Below are the code and all the weights of a small trained network. Each question names an input and a class and asks about switching units off, where a switched-off unit gives its printed mean instead of its output.

import numpy as np


def w(rows, s, z=0):
    codes = np.array(rows[::2]) - 128.0
    scale = np.full(codes.shape[1], s)
    scale[-1] = z or s
    return codes * scale


def f(y):
    return np.maximum(y, 0)


def log_softmax(a):
    a = a - a.max(-1, keepdims=True)
    return a - np.log(np.exp(a).sum(-1, keepdims=True))


def net(x, mask):
    res = np.array(x, float).reshape(1, 3) / 4 @ E
    y = f(res @ A[0][:, :-1].T + A[0][:, -1])
    res = res + np.where(mask, y, B[0][:, -1]) @ B[0][:, :-1]
    return log_softmax(res[-1] @ U[:, :-1].T + U[:, -1])


A, B = {}, {}
E = w([
[201,138,144,159,92,182,10],'x0',
[216,116,164,58,214,155,77],'x1',
[226,247,97,137,150,112,176],'x2',
],0.011)
A[0] = w([
[186,148,128,33,149,133,124,132],'neuron 0',
[3,92,209,75,88,119,209,237],'neuron 1',
[92,230,66,125,142,147,143,68],'neuron 2',
[142,83,83,182,53,72,232,229],'neuron 3',
[179,142,237,45,254,215,106,191],'neuron 4',
[71,78,64,188,3,151,67,228],'neuron 5',
[228,73,147,106,191,104,135,91],'neuron 6',
[232,95,127,166,145,153,80,163],'neuron 7',
[176,205,94,208,69,165,135,160],'neuron 8',
[176,224,81,198,74,135,58,252],'neuron 9',
[180,172,86,144,122,42,178,154],'neuron 10',
],0.0091,0.0042)
B[0] = w([
[196,87,138,13,162,68,102,185],'neuron 0',
[72,126,97,182,78,44,186,207],'neuron 1',
[98,144,60,102,132,108,178,156],'neuron 2',
[45,112,104,179,129,127,194,185],'neuron 3',
[217,105,25,124,50,94,78,250],'neuron 4',
[60,101,197,195,41,189,183,192],'neuron 5',
[193,79,70,131,111,126,76,187],'neuron 6',
[254,55,171,113,121,136,132,209],'neuron 7',
[114,114,158,194,46,109,159,186],'neuron 8',
[126,122,253,148,11,128,142,214],'neuron 9',
[80,93,109,43,177,19,191,177],'neuron 10',
],0.009,0.018)
U = w([
[84,184,76,101,201,89,202,42],'0',
[230,148,2,64,134,100,27,209],'1',
[72,184,114,84,192,226,117,3],'2',
[224,182,215,108,112,121,171,62],'3',
[70,235,78,199,181,113,36,3],'4',
[83,220,112,114,197,188,67,3],'5',
[100,109,179,181,84,239,98,156],'6',
[34,129,86,218,64,64,175,228],'7',
],0.0091,0.0044)

Each question gives the input, the list of numbers given to net, and the class t.
The units are the neurons (one row each of A and B). Each row of codes is followed by its name. A weight is (code - 128) times the scale printed after its matrix; where a second scale follows, it is the last column's (A, B and U).
mask holds one flag per neuron, in row order. A switched-off neuron (its flag False) gives its mean, the last column of its row in B, instead of its output. The means were averaged over made-up inputs and are rounded, as every weight is.
A unit's drop is (log p(t) with every unit on - log p(t) with that unit switched off) / (log p(t) with every unit on - log p(t) with every unit switched off).
The circuit of an input: a set's keep is (log p(t) with only the set's units on - log p(t) with every unit switched off) / (log p(t) with every unit on - log p(t) with every unit switched off). Starting from all 11 units, units are removed one at a time, each time the one whose removal leaves the highest keep (on an exact tie, the one counted first), for as long as the keep stays at least 0.8.
circuit, biggest first: the units of the circuit, biggest drop first
unit that matters most: the unit with the biggest drop
k most important neurons: the k neurons with the biggest drops, biggest first
drop of u: that unit's drop, to one decimal
input [6,-7,0], class 6: unit that matters most -> neuron 1
input [8,-7,3], class 6: circuit, biggest first -> neuron 1; neuron 9
input [2,2,-3], class 1: 4 most important neurons -> neuron 9; neuron 8; neuron 3; neuron 1
input [-3,0,2], class 0: circuit, biggest first -> neuron 9; neuron 5; neuron 4
input [-7,-2,8], class 0: circuit, biggest first -> neuron 10; neuron 5
input [-2,2,-1], class 1: 4 most important neurons -> neuron 5; neuron 9; neuron 3; neuron 8
input [3,-3,0], class 6: 2 most important neurons -> neuron 1; neuron 10
input [-5,-1,7], class 0: 2 most important neurons -> neuron 10; neuron 5
input [3,1,1], class 3: 3 most important neurons -> neuron 4; neuron 9; neuron 6
input [7,-6,2], class 6: drop of neuron 9 -> 0.2
input [5,-1,3], class 3: drop of neuron 7 -> 0.1
input [5,2,5], class 3: drop of neuron 7 -> 0.1
